Here is a tiny trained network, its code and every weight. The questions are about switching its units off for an input and a target symbol, where a switched-off unit gives its printed mean instead of its output.

import numpy as np


def w(rows, s, z=0):
    codes = np.array(rows[::2]) - 128.0
    scale = np.full(codes.shape[1], s)
    scale[-1] = z or s
    return codes * scale


def norm(h):
    return h / np.sqrt((h * h).mean(-1, keepdims=True) + 1e-5)


def f(y):
    return np.maximum(y, 0)


def softmax(a):
    e = np.exp(a - a.max(-1, keepdims=True))
    return e / e.sum(-1, keepdims=True)


def log_softmax(a):
    a = a - a.max(-1, keepdims=True)
    return a - np.log(np.exp(a).sum(-1, keepdims=True))


def net(x, mask):
    ids = ['αβγδζηθμξπστφω'.index(c) for c in x.split()]
    T = len(ids)
    res = E[ids] + P[:T]
    u = 0
    for l in range(3):
        q, k, v = (norm(res) @ M[l].T for M in (Q, K, V))
        z = softmax(np.where(np.tri(T) > 0, q @ k.T / 3**0.5, -1e9)) @ v
        res = res + np.where(mask[u], z, O[l][:, -1]) @ O[l][:, :-1]
        u += 1
        y = f(norm(res) @ A[l][:, :-1].T + A[l][:, -1])
        res = res + np.where(mask[u : u + 4], y, B[l][:, -1]) @ B[l][:, :-1]
        u += 4
    return log_softmax(norm(res)[-1] @ U[:, :-1].T + U[:, -1])


Q, K, V, O, A, B = {}, {}, {}, {}, {}, {}
E = w([
[92,92,143,152],'α',
[70,78,221,147],'β',
[106,204,183,144],'γ',
[103,120,113,147],'δ',
[130,144,138,55],'ζ',
[171,132,139,160],'η',
[116,105,87,152],'θ',
[95,119,167,185],'μ',
[111,59,109,117],'ξ',
[142,122,162,174],'π',
[196,44,109,253],'σ',
[111,137,112,176],'τ',
[97,116,79,160],'φ',
[129,94,138,101],'ω',
],0.028)
P = w([
[2,109,40,173],'0',
[176,72,205,97],'1',
[171,86,160,92],'2',
[159,85,161,98],'3',
[162,93,139,96],'4',
[152,94,139,94],'5',
[147,93,138,96],'6',
[141,99,110,95],'7',
[141,98,125,99],'8',
],0.0075)
Q[0] = w([
[116,55,222,105],'L0H1',
[254,169,196,136],'L0H1',
[115,182,150,246],'L0H1',
],0.0086)
K[0] = w([
[103,198,54,198],'L0H1',
[2,174,112,114],'L0H1',
[82,152,127,142],'L0H1',
],0.0087)
V[0] = w([
[173,141,102,142],'L0H1',
[133,182,89,110],'L0H1',
[166,96,254,88],'L0H1',
],0.0074)
O[0] = w([
[119,195,134,58,80],'L0H1',
[60,105,9,2,5],'L0H1',
[127,109,111,100,121],'L0H1',
],0.0075,0.0026)
A[0] = w([
[150,175,109,253,236],'L0N1',
[242,160,142,158,4],'L0N2',
[177,143,127,159,95],'L0N3',
[85,134,86,51,50],'L0N4',
],0.012,0.0029)
B[0] = w([
[102,55,240,102,254],'L0N1',
[42,57,172,133,176],'L0N2',
[25,240,165,187,162],'L0N3',
[2,156,67,137,131],'L0N4',
],0.007,0.011)
Q[1] = w([
[19,216,123,85],'L1H1',
[254,113,210,241],'L1H1',
[87,93,64,174],'L1H1',
],0.0062)
K[1] = w([
[153,41,105,183],'L1H1',
[111,79,106,136],'L1H1',
[66,185,81,250],'L1H1',
],0.014)
V[1] = w([
[2,52,151,81],'L1H1',
[148,42,200,96],'L1H1',
[155,105,122,134],'L1H1',
],0.0087)
O[1] = w([
[180,102,67,33,247],'L1H1',
[254,97,118,163,254],'L1H1',
[50,137,51,67,131],'L1H1',
],0.007,0.0092)
A[1] = w([
[176,185,107,101,99],'L1N1',
[98,63,87,90,253],'L1N2',
[151,167,106,70,23],'L1N3',
[250,123,196,64,239],'L1N4',
],0.011,0.0029)
B[1] = w([
[189,46,103,115,132],'L1N1',
[163,185,93,85,164],'L1N2',
[157,10,193,230,130],'L1N3',
[141,167,69,104,255],'L1N4',
],0.012,0.014)
Q[2] = w([
[159,108,190,172],'L2H1',
[117,181,96,120],'L2H1',
[152,6,197,141],'L2H1',
],0.015)
K[2] = w([
[9,58,122,135],'L2H1',
[221,105,139,147],'L2H1',
[22,152,77,144],'L2H1',
],0.013)
V[2] = w([
[41,73,122,183],'L2H1',
[159,145,29,185],'L2H1',
[40,64,63,2],'L2H1',
],0.0077)
O[2] = w([
[246,254,105,223,5],'L2H1',
[91,239,196,192,61],'L2H1',
[56,96,30,240,107],'L2H1',
],0.009,0.0021)
A[2] = w([
[36,175,93,132,3],'L2N1',
[189,205,136,60,146],'L2N2',
[133,194,177,177,240],'L2N3',
[174,115,109,251,117],'L2N4',
],0.012,0.005)
B[2] = w([
[82,4,136,151,132],'L2N1',
[12,163,55,181,254],'L2N2',
[31,205,112,33,192],'L2N3',
[148,170,58,143,197],'L2N4',
],0.011,0.0067)
U = w([
[193,239,89,97,194],'α',
[61,132,105,157,105],'β',
[177,160,20,82,155],'γ',
[81,83,94,160,22],'δ',
[141,171,72,170,56],'ζ',
[116,129,252,4,98],'η',
[71,124,113,179,123],'θ',
[125,158,94,167,86],'μ',
[109,106,89,166,68],'ξ',
[212,59,110,109,151],'π',
[223,109,107,213,252],'σ',
[20,31,183,157,181],'τ',
[155,46,166,78,131],'φ',
[28,210,140,47,159],'ω',
],0.012,0.0029)

Each question gives the input, a string of symbols that net reads in full, and the target symbol t.
The units are the heads (3 rows each of Q, K, V and O) and the neurons (one row each of A and B). Each row of codes is followed by its name. A weight is (code - 128) times the scale printed after its matrix; where a second scale follows, it is the last column's (O, A, B and U).
mask holds one flag per unit, layer by layer, with each layer's heads first. A switched-off unit (its flag False) gives its mean, the last column of its rows in O or B, instead of its output. The means were averaged over made-up inputs and are rounded, as every weight is.
A unit's drop is (log p(t) with every unit on - log p(t) with that unit switched off) / (log p(t) with every unit on - log p(t) with every unit switched off).
The circuit of an input: a set's keep is (log p(t) with only the set's units on - log p(t) with every unit switched off) / (log p(t) with every unit on - log p(t) with every unit switched off). Starting from the 12 units with the biggest drops (on a tie, the unit counted first), units are removed one at a time, each time the one whose removal leaves the highest keep (on an exact tie, the one counted first), for as long as the keep stays at least 0.8.
circuit, biggest first: the units of the circuit, biggest drop first
most important unit: the unit with the biggest drop
k most important neurons: the k neurons with the biggest drops, biggest first
top k neurons in layer l: the k neurons of layer l with the biggest drops, biggest first
input ω β ω γ φ φ σ η, target τ: most important unit : L0N2
input γ π σ ξ η, target π: circuit, biggest first : (L0N2 L2N3)
input σ π π η π η φ η, target ω: circuit, biggest first : (L2H1 L2N3)
input π π π π α, target γ: 2 most important neurons : (L0N1 L2N2)
input ω ξ ω η η β η, target τ: circuit, biggest first : (L0N2 L0N1)
input η π π τ η, target φ: circuit, biggest first : (L0N1 L0N2)
input π μ π τ, target η: circuit, biggest first : (L0N1 L2H1)
input σ π π μ, target ω: 3 most important neurons : (L2N3 L0N2 L2N2)
input γ π π π π, target π: top 2 neurons in layer 1 : (L1N4 L1N2)
input μ π π π ξ μ τ, target α: circuit, biggest first : (L2H1 L0N1)
input σ τ μ δ π γ π π π, target ω: 2 most important neurons : (L2N3 L2N2)
input μ θ δ γ π τ π, target α: 3 most important neurons : (L2N3 L0N1 L1N4)
input ω γ π φ σ β σ μ, target τ: circuit, biggest first : (L0N1 L1N2 L2H1 L2N2)
input γ π ω τ η, target π: most important unit : L0N2
input π ω γ π π π, target η: 2 most important neurons : (L0N2 L0N1)
input η σ ξ γ π, target φ: top 2 neurons in layer 0 : (L0N1 L0N3)
input α μ ω π α, target γ: top 3 neurons in layer 0 : (L0N1 L0N2 L0N3)
input σ π η β, target ω: top 2 neurons in layer 0 : (L0N1 L0N2)
input π δ μ ω η, target η: 4 most important neurons : (L0N2 L0N1 L0N3 L2N3)
input μ ξ α γ ω β, target α: circuit, biggest first : (L2H1)
input η π γ τ π π π β, target φ: 2 most important neurons : (L0N1 L2N3)
input ω φ ω π θ η ζ μ, target τ: 2 most important neurons : (L1N2 L2N2)
